Below is a small trained network, with its code and all its weights. Each question gives an input and a target symbol and asks what happens when units are switched off, that is, made to give their printed mean instead of their output.

import numpy as np


def w(rows, s, z=0):
    codes = np.array(rows[::2]) - 128.0
    scale = np.full(codes.shape[1], s)
    scale[-1] = z or s
    return codes * scale


def norm(h):
    return h / np.sqrt((h * h).mean(-1, keepdims=True) + 1e-5)


def f(y):
    return y / 2 * (1 + np.tanh(0.7978845608 * (y + 0.044715 * y**3)))


def softmax(a):
    e = np.exp(a - a.max(-1, keepdims=True))
    return e / e.sum(-1, keepdims=True)


def log_softmax(a):
    a = a - a.max(-1, keepdims=True)
    return a - np.log(np.exp(a).sum(-1, keepdims=True))


def net(x, mask):
    ids = ['αβγδεζηθλμξπσφψ'.index(c) for c in x.split()]
    T = len(ids)
    res = E[ids] + P[:T]
    u = 0
    for l in range(3):
        q, k, v = (norm(res) @ M[l].T for M in (Q, K, V))
        z = softmax(np.where(np.tri(T) > 0, q @ k.T / 3**0.5, -1e9)) @ v
        res = res + np.where(mask[u], z, O[l][:, -1]) @ O[l][:, :-1]
        u += 1
        y = f(norm(res) @ A[l][:, :-1].T + A[l][:, -1])
        res = res + np.where(mask[u : u + 4], y, B[l][:, -1]) @ B[l][:, :-1]
        u += 4
    return log_softmax(norm(res)[-1] @ U[:, :-1].T + U[:, -1])


Q, K, V, O, A, B = {}, {}, {}, {}, {}, {}
E = w([
[149,119,85,128,123],'α',
[108,132,126,133,139],'β',
[150,127,113,137,167],'γ',
[118,96,119,129,131],'δ',
[117,147,106,150,122],'ε',
[114,77,151,119,133],'ζ',
[114,132,91,131,155],'η',
[179,166,196,83,4],'θ',
[113,137,183,142,139],'λ',
[134,135,153,179,139],'μ',
[159,116,84,131,162],'ξ',
[136,129,81,104,146],'π',
[90,135,108,155,113],'σ',
[156,108,94,118,141],'φ',
[115,182,88,133,145],'ψ',
],0.037)
P = w([
[107,140,254,73,145],'0',
[106,96,32,96,191],'1',
[101,86,38,119,178],'2',
[94,80,48,117,168],'3',
[102,79,49,124,155],'4',
[98,73,73,132,150],'5',
[97,67,72,133,147],'6',
[103,76,72,135,136],'7',
[103,78,81,151,133],'8',
],0.0068)
Q[0] = w([
[115,164,100,146,137],'0.h1',
[174,50,69,135,4],'0.h1',
[173,213,123,97,176],'0.h1',
],0.011)
K[0] = w([
[145,166,76,189,124],'0.h1',
[215,105,108,88,4],'0.h1',
[145,195,71,131,185],'0.h1',
],0.011)
V[0] = w([
[120,90,119,192,210],'0.h1',
[49,94,112,213,60],'0.h1',
[94,2,110,174,139],'0.h1',
],0.0071)
O[0] = w([
[140,91,125,148,244,253],'0.h1',
[129,82,91,80,127,108],'0.h1',
[105,234,50,75,255,233],'0.h1',
],0.0078,0.0034)
A[0] = w([
[181,86,99,128,66,149],'0.n1',
[78,201,203,220,141,47],'0.n2',
[92,6,187,117,132,2],'0.n3',
[102,91,56,189,133,125],'0.n4',
],0.011,0.004)
B[0] = w([
[106,177,155,183,159,130],'0.n1',
[153,127,2,118,166,157],'0.n2',
[144,22,56,89,180,122],'0.n3',
[174,81,21,73,190,255],'0.n4',
],0.0097,0.007)
Q[1] = w([
[161,157,68,100,91],'1.h1',
[100,122,159,65,128],'1.h1',
[107,198,249,175,68],'1.h1',
],0.011)
K[1] = w([
[97,86,211,155,95],'1.h1',
[198,117,124,166,129],'1.h1',
[146,49,4,122,205],'1.h1',
],0.014)
V[1] = w([
[143,59,144,195,176],'1.h1',
[222,124,151,4,139],'1.h1',
[181,239,142,137,178],'1.h1',
],0.016)
O[1] = w([
[93,8,191,147,86,89],'1.h1',
[130,213,147,136,52,251],'1.h1',
[119,195,89,202,144,215],'1.h1',
],0.016,0.014)
A[1] = w([
[187,92,166,190,95,254],'1.n1',
[62,98,103,234,120,77],'1.n2',
[246,177,166,64,94,124],'1.n3',
[102,37,143,124,103,114],'1.n4',
],0.014,0.0078)
B[1] = w([
[74,189,100,57,71,238],'1.n1',
[189,95,152,69,144,252],'1.n2',
[244,231,191,145,98,244],'1.n3',
[218,246,92,183,118,231],'1.n4',
],0.011,0.0039)
Q[2] = w([
[81,139,139,171,124],'2.h1',
[169,93,106,132,153],'2.h1',
[69,123,252,131,101],'2.h1',
],0.022)
K[2] = w([
[152,143,93,104,165],'2.h1',
[80,162,136,151,92],'2.h1',
[129,98,6,128,214],'2.h1',
],0.023)
V[2] = w([
[237,7,163,188,177],'2.h1',
[116,72,11,2,146],'2.h1',
[238,113,33,148,39],'2.h1',
],0.01)
O[2] = w([
[198,168,172,194,102,1],'2.h1',
[150,214,67,67,137,50],'2.h1',
[144,58,8,145,75,236],'2.h1',
],0.016,0.0054)
A[2] = w([
[53,120,109,251,151,131],'2.n1',
[143,14,101,254,51,51],'2.n2',
[171,162,194,25,2,1],'2.n3',
[152,123,56,64,144,239],'2.n4',
],0.012,0.0066)
B[2] = w([
[144,116,147,190,74,167],'2.n1',
[107,194,139,60,92,168],'2.n2',
[112,252,252,118,106,131],'2.n3',
[125,123,214,126,112,252],'2.n4',
],0.019,0.012)
U = w([
[105,95,48,133,190,151],'α',
[121,174,233,98,83,97],'β',
[234,100,134,175,53,100],'γ',
[83,238,82,138,127,57],'δ',
[130,114,134,131,106,159],'ε',
[51,102,111,206,49,125],'ζ',
[117,92,214,196,130,193],'η',
[141,84,95,235,168,152],'θ',
[174,153,114,3,135,34],'λ',
[139,71,34,109,84,114],'μ',
[82,45,126,124,115,254],'ξ',
[55,141,170,110,179,196],'π',
[182,170,192,165,211,89],'σ',
[192,47,143,125,156,204],'φ',
[98,104,136,68,45,125],'ψ',
],0.016,0.0078)

Each question gives the input, a string of symbols that net reads in full, and the target symbol t.
The units are the heads (3 rows each of Q, K, V and O) and the neurons (one row each of A and B). Each row of codes is followed by its name. A weight is (code - 128) times the scale printed after its matrix; where a second scale follows, it is the last column's (O, A, B and U).
mask holds one flag per unit, layer by layer, with each layer's heads first. A switched-off unit (its flag False) gives its mean, the last column of its rows in O or B, instead of its output. The means were averaged over made-up inputs and are rounded, as every weight is.
A unit's drop is (log p(t) with every unit on - log p(t) with that unit switched off) / (log p(t) with every unit on - log p(t) with every unit switched off).
The circuit of an input: a set's keep is (log p(t) with only the set's units on - log p(t) with every unit switched off) / (log p(t) with every unit on - log p(t) with every unit switched off). Starting from the 12 units with the biggest drops (on a tie, the unit counted first), units are removed one at a time, each time the one whose removal leaves the highest keep (on an exact tie, the one counted first), for as long as the keep stays at least 0.8.
units of the circuit, in order: the units of the circuit, biggest drop first
most important unit: the unit with the biggest drop
top k neurons: the k neurons with the biggest drops, biggest first
k most important neurons of layer l: the k neurons of layer l with the biggest drops, biggest first
input β δ ε π π ζ β μ, target μ: most important neuron of layer 1	[1.n4]
input β δ φ π λ π π π, target μ: top 3 neurons	[0.n3; 1.n4; 0.n2]
input ε φ π, target φ: 2 most important neurons of layer 0	[0.n4; 0.n1]
input μ π ψ σ μ φ π π λ, target γ: 2 most important neurons of layer 0	[0.n4; 0.n2]
input λ μ π π ε, target ψ: units of the circuit, in order	[0.h1; 1.h1; 2.n2]
input η α φ π π σ η π, target σ: units of the circuit, in order	[2.h1; 1.h1; 0.h1; 0.n4]
input μ σ δ, target γ: units of the circuit, in order	[1.h1; 2.h1; 0.n2; 1.n2]
input γ δ π η φ η σ ψ π, target η: units of the circuit, in order	[2.h1; 0.h1; 1.h1]
input μ η μ π μ φ π ψ, target γ: units of the circuit, in order	[2.h1; 1.h1; 0.h1; 0.n2]
input ε μ μ ξ μ π μ, target φ: units of the circuit, in order	[1.h1; 0.h1]
input μ β φ λ, target γ: top 2 neurons	[1.n4; 0.n2]
input μ β ξ λ π π δ, target γ: top 3 neurons	[0.n2; 1.n4; 0.n4]
input φ λ η η μ η, target ζ: top 2 neurons	[0.n2; 0.n4]
input ξ φ μ π π φ δ η σ, target ξ: units of the circuit, in order	[1.h1]
input μ π π μ φ μ δ π α, target γ: top 2 neurons	[0.n4; 1.n2]
input μ δ φ π μ α μ, target γ: units of the circuit, in order	[2.h1; 1.h1; 0.n2]
input μ π μ δ η π ξ β, target γ: units of the circuit, in order	[1.h1; 2.h1; 0.n2]
input σ δ γ φ, target λ: units of the circuit, in order	[2.h1; 1.h1; 0.h1]
input ζ π η π η ξ μ, target β: top 3 neurons	[1.n1; 0.n3; 0.n4]
input ζ ψ φ δ μ, target β: most important unit	0.n4
